Below is a small trained network, with its code and all its weights. Each question gives an input and a target symbol and asks what happens when units are switched off, that is, made to give their printed mean instead of their output.

import numpy as np


def w(rows, s, z=0):
    codes = np.array(rows[::2]) - 128.0
    scale = np.full(codes.shape[1], s)
    scale[-1] = z or s
    return codes * scale


def norm(h):
    return h / np.sqrt((h * h).mean(-1, keepdims=True) + 1e-5)


def f(y):
    return np.maximum(y, 0)


def softmax(a):
    e = np.exp(a - a.max(-1, keepdims=True))
    return e / e.sum(-1, keepdims=True)


def log_softmax(a):
    a = a - a.max(-1, keepdims=True)
    return a - np.log(np.exp(a).sum(-1, keepdims=True))


def net(x, mask):
    ids = ['αγδεθλμξσψω'.index(c) for c in x.split()]
    T = len(ids)
    res = E[ids] + P[:T]
    u = 0
    for l in range(2):
        q, k, v = (norm(res) @ M[l].T for M in (Q, K, V))
        z = softmax(np.where(np.tri(T) > 0, q @ k.T / 3**0.5, -1e9)) @ v
        res = res + np.where(mask[u], z, O[l][:, -1]) @ O[l][:, :-1]
        u += 1
        y = f(norm(res) @ A[l][:, :-1].T + A[l][:, -1])
        res = res + np.where(mask[u : u + 16], y, B[l][:, -1]) @ B[l][:, :-1]
        u += 16
    return log_softmax(norm(res)[-1] @ U[:, :-1].T + U[:, -1])


Q, K, V, O, A, B = {}, {}, {}, {}, {}, {}
E = w([
[157,102,169,120,133,131,191,151,105],'α',
[154,185,134,151,126,97,87,73,100],'γ',
[165,154,48,190,254,187,190,3,125],'δ',
[81,173,140,131,138,142,131,73,144],'ε',
[125,191,151,166,131,121,101,72,121],'θ',
[107,217,131,137,125,87,131,87,154],'λ',
[70,79,123,125,142,59,115,85,129],'μ',
[54,98,122,137,155,143,123,106,186],'ξ',
[160,152,81,75,79,135,177,119,174],'σ',
[124,173,112,70,114,151,66,141,123],'ψ',
[137,136,81,126,119,62,126,203,174],'ω',
],0.0092)
P = w([
[62,239,32,145,212,159,153,72,4],'0',
[84,188,48,96,194,146,139,120,44],'1',
[102,162,85,79,172,121,123,128,79],'2',
[97,148,140,71,133,123,113,115,116],'3',
[125,112,178,63,109,104,99,127,151],'4',
[126,82,208,61,75,91,90,124,172],'5',
[126,42,236,39,45,89,90,135,206],'6',
],0.0039)
Q[0] = w([
[101,187,178,138,44,86,86,95,174],'0.h1',
[161,94,108,255,183,145,173,102,118],'0.h1',
[198,128,185,90,142,187,180,210,77],'0.h1',
],0.0088)
K[0] = w([
[79,74,177,86,72,97,51,116,158],'0.h1',
[93,180,57,151,198,170,115,17,69],'0.h1',
[173,118,189,130,159,104,255,119,38],'0.h1',
],0.0071)
V[0] = w([
[131,200,222,141,71,246,137,125,194],'0.h1',
[78,183,118,245,182,60,242,95,116],'0.h1',
[44,15,133,134,254,222,168,190,139],'0.h1',
],0.0033)
O[0] = w([
[253,154,69,36,146,212,167,122,187,9],'0.h1',
[75,64,145,210,17,106,180,120,191,191],'0.h1',
[183,77,60,157,192,41,75,104,193,107],'0.h1',
],0.0034,0.0014)
A[0] = w([
[192,86,30,125,85,187,142,137,228,93],'0.n1',
[130,155,106,186,150,13,84,123,245,137],'0.n2',
[160,138,151,198,156,91,43,153,128,82],'0.n3',
[143,124,120,253,103,101,117,126,109,74],'0.n4',
[183,154,88,119,175,63,152,58,63,183],'0.n5',
[101,122,135,105,31,136,57,144,65,76],'0.n6',
[127,119,103,99,143,161,174,120,197,208],'0.n7',
[74,91,162,149,80,146,181,121,162,100],'0.n8',
[165,129,42,99,148,145,76,181,157,27],'0.n9',
[178,124,114,72,203,153,197,216,73,105],'0.n10',
[129,33,111,189,111,49,91,178,177,123],'0.n11',
[140,176,134,144,54,161,178,119,159,13],'0.n12',
[150,90,30,129,30,174,160,153,97,8],'0.n13',
[139,50,99,129,225,185,110,104,160,61],'0.n14',
[145,120,132,111,251,183,113,234,105,60],'0.n15',
[81,137,110,95,76,174,40,152,117,2],'0.n16',
],0.0047,0.0032)
B[0] = w([
[197,100,133,160,65,43,108,85,58,161],'0.n1',
[89,38,134,69,100,248,119,123,98,253],'0.n2',
[75,147,127,68,94,153,185,118,155,142],'0.n3',
[89,66,145,81,110,140,178,197,151,161],'0.n4',
[50,117,89,128,154,185,139,123,164,249],'0.n5',
[155,169,121,164,128,49,173,77,173,179],'0.n6',
[172,160,127,151,113,76,130,94,95,230],'0.n7',
[188,119,120,129,121,60,148,112,121,178],'0.n8',
[103,158,107,64,189,71,121,163,100,149],'0.n9',
[51,74,192,138,90,65,158,133,118,209],'0.n10',
[191,255,133,170,76,195,98,119,131,234],'0.n11',
[99,149,89,87,67,198,140,123,115,151],'0.n12',
[163,91,68,159,67,90,136,81,26,141],'0.n13',
[40,220,156,123,134,104,155,89,90,166],'0.n14',
[72,32,180,57,143,125,133,101,70,152],'0.n15',
[127,161,131,184,139,27,128,82,167,157],'0.n16',
],0.0047,0.0031)
Q[1] = w([
[153,125,130,170,2,164,138,95,154],'1.h1',
[124,62,192,24,40,161,155,59,113],'1.h1',
[16,173,184,65,72,138,57,70,122],'1.h1',
],0.0073)
K[1] = w([
[163,182,41,77,17,57,75,68,190],'1.h1',
[214,125,155,70,110,36,58,129,187],'1.h1',
[142,132,206,22,3,136,64,164,142],'1.h1',
],0.0055)
V[1] = w([
[145,171,2,77,60,121,129,195,146],'1.h1',
[51,166,174,158,141,211,87,210,206],'1.h1',
[137,136,156,78,164,21,92,192,144],'1.h1',
],0.0058)
O[1] = w([
[100,142,33,131,38,18,17,182,208,254],'1.h1',
[132,150,254,166,157,143,125,200,255,96],'1.h1',
[36,165,99,182,171,118,119,147,111,42],'1.h1',
],0.0056,0.002)
A[1] = w([
[176,107,115,108,170,167,116,192,115,52],'1.n1',
[86,158,88,77,228,140,80,175,68,36],'1.n2',
[105,181,124,125,106,128,130,119,139,70],'1.n3',
[161,57,139,89,149,198,106,116,173,1],'1.n4',
[134,138,142,132,153,170,88,120,85,112],'1.n5',
[184,82,155,150,109,106,170,169,154,128],'1.n6',
[120,121,181,137,146,186,135,124,161,88],'1.n7',
[191,171,137,152,109,110,163,146,112,132],'1.n8',
[225,132,139,156,103,120,142,136,149,112],'1.n9',
[42,167,116,100,192,134,51,165,135,51],'1.n10',
[91,82,95,224,105,53,53,254,222,54],'1.n11',
[109,63,139,126,185,100,179,140,76,88],'1.n12',
[204,150,114,88,155,158,128,97,137,94],'1.n13',
[82,96,117,142,160,131,93,112,92,123],'1.n14',
[104,161,77,78,225,141,71,176,78,26],'1.n15',
[163,158,99,121,159,176,151,119,90,112],'1.n16',
],0.0093,0.0047)
B[1] = w([
[100,158,120,105,113,185,132,112,209,128],'1.n1',
[118,116,151,15,206,224,61,173,105,183],'1.n2',
[129,109,130,117,195,179,164,132,125,173],'1.n3',
[180,48,93,121,97,205,23,98,234,149],'1.n4',
[140,84,131,101,47,157,96,156,175,150],'1.n5',
[156,82,100,105,185,179,43,59,139,164],'1.n6',
[161,78,74,118,112,74,147,168,63,167],'1.n7',
[200,159,122,101,113,120,57,164,164,155],'1.n8',
[208,167,118,79,132,86,101,156,165,142],'1.n9',
[133,143,115,30,229,152,97,226,44,224],'1.n10',
[1,125,167,208,57,33,102,214,207,255],'1.n11',
[107,121,226,109,89,105,175,83,102,209],'1.n12',
[158,129,88,205,166,74,192,156,140,155],'1.n13',
[193,156,100,121,160,132,171,197,154,178],'1.n14',
[91,116,150,31,235,200,98,185,81,177],'1.n15',
[97,107,142,185,160,91,47,154,133,161],'1.n16',
],0.0072,0.0062)
U = w([
[147,116,142,112,127,107,124,138,144,3],'α',
[140,158,166,211,79,199,43,119,52,100],'γ',
[131,139,148,137,122,146,123,123,129,57],'δ',
[142,130,83,209,238,80,168,87,158,190],'ε',
[254,148,141,169,105,115,196,243,111,120],'θ',
[162,235,144,61,87,178,222,128,242,103],'λ',
[59,45,214,84,59,115,215,100,56,119],'μ',
[161,2,110,118,101,204,100,120,231,139],'ξ',
[76,127,15,77,48,107,117,88,56,109],'σ',
[123,119,107,46,223,169,115,216,84,186],'ψ',
[43,120,141,183,110,44,101,208,187,195],'ω',
],0.0052,0.0028)

Each question gives the input, a string of symbols that net reads in full, and the target symbol t.
The units are the heads (3 rows each of Q, K, V and O) and the neurons (one row each of A and B). Each row of codes is followed by its name. A weight is (code - 128) times the scale printed after its matrix; where a second scale follows, it is the last column's (O, A, B and U).
mask holds one flag per unit, layer by layer, with each layer's heads first. A switched-off unit (its flag False) gives its mean, the last column of its rows in O or B, instead of its output. The means were averaged over made-up inputs and are rounded, as every weight is.
A unit's drop is (log p(t) with every unit on - log p(t) with that unit switched off) / (log p(t) with every unit on - log p(t) with every unit switched off).
The circuit of an input: a set's keep is (log p(t) with only the set's units on - log p(t) with every unit switched off) / (log p(t) with every unit on - log p(t) with every unit switched off). Starting from the 12 units with the biggest drops (on a tie, the unit counted first), units are removed one at a time, each time the one whose removal leaves the highest keep (on an exact tie, the one counted first), for as long as the keep stays at least 0.8.
circuit, biggest first: the units of the circuit, biggest drop first
unit that matters most: the unit with the biggest drop
k most important neurons: the k neurons with the biggest drops, biggest first
top k neurons in layer l: the k neurons of layer l with the biggest drops, biggest first
drop when u is switched off: that unit's drop, to one decimal
input θ σ λ μ, target σ: 3 most important neurons	(1.n11, 0.n11, 0.n13)
input γ θ γ σ ω ψ, target ω: most important neuron	(1.n11)
input γ α α μ σ λ, target σ: circuit, biggest first	(1.h1, 1.n11, 0.n1)
input θ α ε ξ, target ξ: circuit, biggest first	(1.h1, 0.h1, 1.n4)
input μ δ ω μ γ θ, target μ: circuit, biggest first	(1.n10, 1.h1)
input ω α ξ ω ξ ψ, target ω: 4 most important neurons	(0.n2, 1.n11, 0.n16, 0.n6)
input ψ γ α γ, target γ: 2 most important neurons	(1.n11, 1.n10)
input δ ω ω δ γ ξ σ, target σ: circuit, biggest first	(1.h1, 0.n1)
input ξ α ψ ψ α, target ω: circuit, biggest first	(1.h1, 1.n11)
input ω μ ψ σ ε ψ δ, target ε: top 2 neurons in layer 1	(1.n11, 1.n14)
input ω ξ α δ μ, target μ: circuit, biggest first	(1.h1, 1.n12)
input λ α ξ γ λ σ θ, target σ: top 2 neurons in layer 0	(0.n1, 0.n11)
input μ δ γ ξ γ γ, target ξ: 2 most important neurons	(1.n4, 0.n2)
input α σ ω ψ ψ α γ, target ψ: unit that matters most	1.h1
input α ξ ε α ε γ λ, target λ: 2 most important neurons	(1.n11, 1.n10)
input α μ ξ ψ ψ σ δ, target ε: top 2 neurons in layer 0	(0.n14, 0.n10)
input α μ λ, target μ: 3 most important neurons	(0.n2, 1.n11, 1.n10)
input γ λ α γ ε, target ε: 4 most important neurons	(1.n13, 0.n2, 0.n11, 0.n7)
input δ ψ α ψ μ α, target ω: 2 most important neurons	(0.n11, 0.n6)
input ψ ψ α ξ, target ψ: unit that matters most	0.n14
input ε α μ ξ μ θ, target ξ: 2 most important neurons	(0.n2, 1.n4)
input ω σ γ γ, target σ: top 2 neurons in layer 1	(1.n11, 1.n12)
input θ ε σ ε, target σ: drop when 1.n11 is switched off	0.1
input σ θ γ ψ α μ, target ψ: drop when 1.n14 is switched off	0.1
input λ ξ α λ, target ξ: drop when 1.n3 is switched off	0.0
input ψ σ ψ μ σ α γ, target σ: drop when 1.h1 is switched off	1.0
input ψ ω γ α α, target μ: most important neuron	(1.n12)
input σ γ λ γ, target λ: 2 most important neurons	(1.n11, 1.n10)
input μ α λ, target μ: top 2 neurons in layer 0	(0.n11, 0.n2)
input σ ψ σ ω α ξ ε, target ξ: 2 most important neurons	(1.n4, 0.n2)
